Below are the code and all the weights of a small trained network. Each question names an input and a class and asks about switching units off, where a switched-off unit gives its printed mean instead of its output.

import numpy as np


def w(rows, s, z=0):
    codes = np.array(rows[::2]) - 128.0
    scale = np.full(codes.shape[1], s)
    scale[-1] = z or s
    return codes * scale


def f(y):
    return np.maximum(y, 0)


def log_softmax(a):
    a = a - a.max(-1, keepdims=True)
    return a - np.log(np.exp(a).sum(-1, keepdims=True))


def net(x, mask):
    res = np.array(x, float).reshape(1, 8) / 4 @ E
    y = f(res @ A[0][:, :-1].T + A[0][:, -1])
    res = res + np.where(mask, y, B[0][:, -1]) @ B[0][:, :-1]
    return log_softmax(res[-1] @ U[:, :-1].T + U[:, -1])


A, B = {}, {}
E = w([
[90,156,56,173],'x0',
[156,189,141,33],'x1',
[35,222,202,135],'x2',
[237,127,144,164],'x3',
[71,98,62,120],'x4',
[115,109,254,201],'x5',
[155,180,136,134],'x6',
[76,45,192,96],'x7',
],0.0072)
A[0] = w([
[168,157,114,47,126],'neuron 1',
[138,87,83,156,176],'neuron 2',
[119,96,133,251,194],'neuron 3',
[82,40,145,135,142],'neuron 4',
[135,133,49,186,82],'neuron 5',
[209,116,145,119,109],'neuron 6',
[170,250,167,158,179],'neuron 7',
[191,93,125,118,101],'neuron 8',
[194,112,152,142,135],'neuron 9',
[92,106,122,114,84],'neuron 10',
[149,199,178,138,105],'neuron 11',
[170,101,100,133,49],'neuron 12',
[126,81,78,136,168],'neuron 13',
[127,84,21,168,112],'neuron 14',
[253,101,176,146,99],'neuron 15',
[180,80,191,101,144],'neuron 16',
[87,178,178,24,174],'neuron 17',
[111,127,98,126,47],'neuron 18',
[142,161,97,224,254],'neuron 19',
],0.011,0.0038)
B[0] = w([
[179,95,220,146,203],'neuron 1',
[136,151,100,107,199],'neuron 2',
[237,52,225,109,223],'neuron 3',
[92,182,255,154,218],'neuron 4',
[117,105,29,112,197],'neuron 5',
[113,42,139,146,188],'neuron 6',
[196,68,118,69,244],'neuron 7',
[118,111,125,175,180],'neuron 8',
[96,104,119,201,184],'neuron 9',
[122,153,145,164,161],'neuron 10',
[154,165,64,89,194],'neuron 11',
[102,119,91,155,162],'neuron 12',
[106,147,104,109,203],'neuron 13',
[125,167,36,136,237],'neuron 14',
[117,82,91,247,224],'neuron 15',
[69,131,78,202,204],'neuron 16',
[150,155,113,63,254],'neuron 17',
[143,146,108,160,146],'neuron 18',
[214,105,128,40,227],'neuron 19',
],0.014,0.0077)
U = w([
[153,135,18,144,1],'0',
[217,164,113,2,242],'1',
[137,70,184,251,122],'2',
[73,190,176,154,91],'3',
],0.0056,0.0035)

Each question gives the input, the list of numbers given to net, and the class t.
The units are the neurons (one row each of A and B). Each row of codes is followed by its name. A weight is (code - 128) times the scale printed after its matrix; where a second scale follows, it is the last column's (A, B and U).
mask holds one flag per neuron, in row order. A switched-off neuron (its flag False) gives its mean, the last column of its row in B, instead of its output. The means were averaged over made-up inputs and are rounded, as every weight is.
A unit's drop is (log p(t) with every unit on - log p(t) with that unit switched off) / (log p(t) with every unit on - log p(t) with every unit switched off).
The circuit of an input: a set's keep is (log p(t) with only the set's units on - log p(t) with every unit switched off) / (log p(t) with every unit on - log p(t) with every unit switched off). Starting from the 12 units with the biggest drops (on a tie, the unit counted first), units are removed one at a time, each time the one whose removal leaves the highest keep (on an exact tie, the one counted first), for as long as the keep stays at least 0.8.
circuit, biggest first: the units of the circuit, biggest drop first
most important unit: the unit with the biggest drop
top k neurons: the k neurons with the biggest drops, biggest first
drop of u: that unit's drop, to one decimal
input [7,0,-2,4,-5,7,7,-5], class 1: circuit, biggest first	[neuron 19]
input [-6,-5,6,-5,0,8,-3,6], class 3: circuit, biggest first	[neuron 4; neuron 15]
input [6,5,-5,-1,-6,2,0,0], class 2: circuit, biggest first	[neuron 17; neuron 14; neuron 15]
input [-1,5,6,6,-4,3,-8,7], class 3: top 4 neurons	[neuron 3; neuron 17; neuron 16; neuron 19]
input [6,-3,4,5,4,0,-3,1], class 1: circuit, biggest first	[neuron 19; neuron 15]
input [1,3,2,-2,4,-5,-5,2], class 3: circuit, biggest first	[neuron 19; neuron 7]
input [-2,2,-7,4,8,-5,2,7], class 0: circuit, biggest first	[neuron 14; neuron 3]
input [-3,-8,4,-4,2,-2,-6,4], class 3: circuit, biggest first	[neuron 4; neuron 15]
input [7,-7,6,-4,8,0,-5,-5], class 1: top 4 neurons	[neuron 19; neuron 3; neuron 15; neuron 16]
input [-6,-8,-8,5,-3,-5,4,0], class 2: top 2 neurons	[neuron 15; neuron 6]
input [-5,0,-4,0,5,3,7,-3], class 2: drop of neuron 17	0.1
input [6,-7,8,-3,0,-6,2,-1], class 1: drop of neuron 19	0.4
input [-2,2,6,-4,-8,6,-5,8], class 3: drop of neuron 19	0.3
input [-4,-5,8,-5,2,-7,-6,8], class 3: most important unit	neuron 4
